Here is a tiny trained network, its code and every weight. The questions are about switching its units off for an input and a target symbol, where a switched-off unit gives its printed mean instead of its output.

import numpy as np


def w(rows, s, z=0):
    codes = np.array(rows[::2]) - 128.0
    scale = np.full(codes.shape[1], s)
    scale[-1] = z or s
    return codes * scale


def norm(h):
    return h / np.sqrt((h * h).mean(-1, keepdims=True) + 1e-5)


def f(y):
    return y / 2 * (1 + np.tanh(0.7978845608 * (y + 0.044715 * y**3)))


def softmax(a):
    e = np.exp(a - a.max(-1, keepdims=True))
    return e / e.sum(-1, keepdims=True)


def log_softmax(a):
    a = a - a.max(-1, keepdims=True)
    return a - np.log(np.exp(a).sum(-1, keepdims=True))


def net(x, mask):
    ids = ['ΘΛΞΨβδεζμπστφω'.index(c) for c in x.split()]
    T = len(ids)
    res = E[ids] + P[:T]
    u = 0
    for l in range(2):
        q, k, v = (norm(res) @ M[l].T for M in (Q, K, V))
        z = softmax(np.where(np.tri(T) > 0, q @ k.T / 3**0.5, -1e9)) @ v
        res = res + np.where(mask[u], z, O[l][:, -1]) @ O[l][:, :-1]
        u += 1
        y = f(norm(res) @ A[l][:, :-1].T + A[l][:, -1])
        res = res + np.where(mask[u : u + 4], y, B[l][:, -1]) @ B[l][:, :-1]
        u += 4
    return log_softmax(norm(res)[-1] @ U[:, :-1].T + U[:, -1])


Q, K, V, O, A, B = {}, {}, {}, {}, {}, {}
E = w([
[127,121,61,122,136,93,158],'Θ',
[110,133,118,69,76,165,96],'Λ',
[143,61,118,173,112,126,159],'Ξ',
[114,125,96,78,54,151,92],'Ψ',
[170,119,129,139,153,142,172],'β',
[80,69,148,156,195,255,73],'δ',
[176,122,117,136,148,143,171],'ε',
[162,98,132,150,141,145,175],'ζ',
[169,112,158,161,173,93,99],'μ',
[156,137,122,130,161,126,173],'π',
[122,111,85,132,163,122,160],'σ',
[172,83,89,160,129,121,150],'τ',
[109,117,108,115,42,105,71],'φ',
[147,115,153,143,169,121,53],'ω',
],0.027)
P = w([
[116,214,65,246,99,165,173],'0',
[122,150,47,205,129,180,156],'1',
[123,140,71,184,145,169,160],'2',
[124,125,86,165,149,165,159],'3',
[124,118,98,151,160,154,161],'4',
[128,109,108,136,162,145,158],'5',
[129,105,121,121,164,135,157],'6',
[131,97,131,108,166,126,157],'7',
[134,90,144,96,171,116,155],'8',
[135,84,153,79,173,107,156],'9',
[136,75,162,60,179,97,155],'10',
[139,67,169,39,188,95,156],'11',
],0.013)
Q[0] = w([
[35,176,114,127,212,11,240],'0.h0',
[134,23,3,108,172,99,171],'0.h0',
[20,141,79,115,37,90,96],'0.h0',
],0.015)
K[0] = w([
[247,9,133,67,69,102,142],'0.h0',
[142,130,205,20,128,55,177],'0.h0',
[173,231,140,201,84,206,155],'0.h0',
],0.013)
V[0] = w([
[10,170,106,121,189,101,95],'0.h0',
[155,94,68,171,75,59,82],'0.h0',
[192,161,98,52,141,144,116],'0.h0',
],0.014)
O[0] = w([
[34,50,191,192,170,63,180,107],'0.h0',
[98,227,140,36,243,218,135,254],'0.h0',
[173,56,133,160,67,255,81,48],'0.h0',
],0.0099,0.00063)
A[0] = w([
[115,255,180,237,56,142,209,9],'0.n0',
[156,106,3,226,177,132,144,3],'0.n1',
[115,153,160,235,192,95,54,30],'0.n2',
[217,64,101,148,203,77,167,231],'0.n3',
],0.0099,0.0042)
B[0] = w([
[147,104,252,152,145,69,111,131],'0.n0',
[111,117,81,179,31,143,107,201],'0.n1',
[90,129,91,174,91,167,23,151],'0.n2',
[172,147,69,99,202,99,145,252],'0.n3',
],0.015,0.011)
Q[1] = w([
[151,129,127,224,201,130,156],'1.h0',
[136,168,98,139,168,84,60],'1.h0',
[23,130,144,56,70,138,4],'1.h0',
],0.015)
K[1] = w([
[123,27,112,92,155,142,89],'1.h0',
[145,167,103,128,150,96,44],'1.h0',
[94,248,124,215,78,148,146],'1.h0',
],0.015)
V[1] = w([
[122,115,164,118,113,113,14],'1.h0',
[81,105,136,215,114,195,127],'1.h0',
[110,170,10,50,79,95,87],'1.h0',
],0.013)
O[1] = w([
[160,202,121,187,135,189,207,43],'1.h0',
[187,86,114,44,202,132,171,175],'1.h0',
[200,118,252,167,117,69,76,254],'1.h0',
],0.016,0.0076)
A[1] = w([
[41,201,143,101,129,139,168,255],'1.n0',
[188,98,132,216,191,174,94,123],'1.n1',
[6,103,168,225,112,208,48,118],'1.n2',
[114,134,141,111,79,99,64,112],'1.n3',
],0.017,0.0099)
B[1] = w([
[91,140,192,170,97,98,155,147],'1.n0',
[52,127,135,135,136,152,119,249],'1.n1',
[155,205,53,168,167,34,2,146],'1.n2',
[133,146,118,122,150,171,153,182],'1.n3',
],0.025,0.013)
U = w([
[74,106,124,6,143,94,118,48],'Θ',
[57,14,127,151,20,158,144,94],'Λ',
[183,223,141,104,147,65,118,156],'Ξ',
[63,58,166,97,171,220,77,3],'Ψ',
[126,139,98,102,26,136,108,243],'β',
[201,131,47,37,156,181,157,152],'δ',
[148,112,97,106,43,188,89,189],'ε',
[207,174,108,115,77,112,96,243],'ζ',
[62,210,62,123,139,91,52,60],'μ',
[138,88,145,181,44,117,153,242],'π',
[186,56,160,176,181,10,145,75],'σ',
[221,144,193,97,177,197,120,172],'τ',
[145,126,219,142,190,101,185,118],'φ',
[140,92,140,173,171,216,228,209],'ω',
],0.012,0.0055)

Each question gives the input, a string of symbols that net reads in full, and the target symbol t.
The units are the heads (3 rows each of Q, K, V and O) and the neurons (one row each of A and B). Each row of codes is followed by its name. A weight is (code - 128) times the scale printed after its matrix; where a second scale follows, it is the last column's (O, A, B and U).
mask holds one flag per unit, layer by layer, with each layer's heads first. A switched-off unit (its flag False) gives its mean, the last column of its rows in O or B, instead of its output. The means were averaged over made-up inputs and are rounded, as every weight is.
A unit's drop is (log p(t) with every unit on - log p(t) with that unit switched off) / (log p(t) with every unit on - log p(t) with every unit switched off).
The circuit of an input: a set's keep is (log p(t) with only the set's units on - log p(t) with every unit switched off) / (log p(t) with every unit on - log p(t) with every unit switched off). Starting from all 10 units, units are removed one at a time, each time the one whose removal leaves the highest keep (on an exact tie, the one counted first), for as long as the keep stays at least 0.8.
circuit, biggest first: the units of the circuit, biggest drop first
most important unit: the unit with the biggest drop
top k neurons: the k neurons with the biggest drops, biggest first
k most important neurons of layer l: the k neurons of layer l with the biggest drops, biggest first
input σ σ σ ω φ ζ ζ τ, target ζ: circuit, biggest first	(0.h0)
input μ σ σ Λ σ σ φ σ, target φ: circuit, biggest first	(0.h0, 1.n0, 1.n1)
input Θ ε σ τ Λ Ξ δ σ σ ζ σ, target ζ: top 2 neurons	(1.n1, 0.n3)
input σ φ σ σ φ, target Θ: top 4 neurons	(0.n1, 0.n3, 0.n0, 1.n1)
input σ ω σ Λ σ Θ, target σ: circuit, biggest first	(0.n3, 1.h0, 0.n1)
input σ Λ Ψ σ σ μ Λ, target Θ: circuit, biggest first	(0.n1, 1.h0, 0.h0, 0.n0)
input Λ Ψ π σ ε Ψ, target ω: top 2 neurons	(0.n3, 0.n0)
input Ξ σ μ Ψ ω Θ, target ω: top 2 neurons	(0.n1, 0.n2)
input μ Ψ ε ε π φ ζ δ ε τ ω, target μ: circuit, biggest first	(1.h0, 1.n2, 1.n1)
input μ σ φ σ σ Θ Θ φ, target π: top 2 neurons	(1.n0, 0.n2)
input ω τ σ σ σ φ ω σ ω σ σ, target σ: top 2 neurons	(0.n2, 0.n3)
input δ δ Λ σ ω δ σ Λ σ δ, target ω: circuit, biggest first	(1.h0, 0.h0)
input π Ψ Λ σ Λ σ δ, target μ: top 4 neurons	(0.n2, 1.n2, 0.n3, 1.n1)
input ζ ω Ψ Ψ Ψ π ε Ψ, target β: top 2 neurons	(0.n0, 0.n3)
input σ σ Ψ, target Θ: most important neuron of layer 1	(1.n1)
input σ σ σ σ Ψ, target Θ: circuit, biggest first	(1.h0, 0.h0, 0.n1, 0.n0)
input ε Ψ ω σ π Λ τ σ, target τ: circuit, biggest first	(0.h0, 1.h0, 1.n2)
input ω ω Λ φ, target φ: top 2 neurons	(1.n0, 0.n2)
input δ ω τ Ψ, target σ: circuit, biggest first	(0.h0, 1.n1)
input Θ σ Ψ σ Ψ Θ Ψ δ π σ φ ε, target φ: most important unit	0.n1
input σ ζ τ τ, target τ: circuit, biggest first	(0.h0, 1.h0, 1.n3, 1.n2)
input Ξ β τ τ, target τ: top 2 neurons	(1.n3, 1.n2)
input σ δ φ δ σ, target δ: top 3 neurons	(0.n1, 1.n1, 0.n3)
input φ σ τ σ Ψ ζ ε Ψ Ψ β Ψ σ, target Ψ: top 2 neurons	(1.n2, 1.n3)
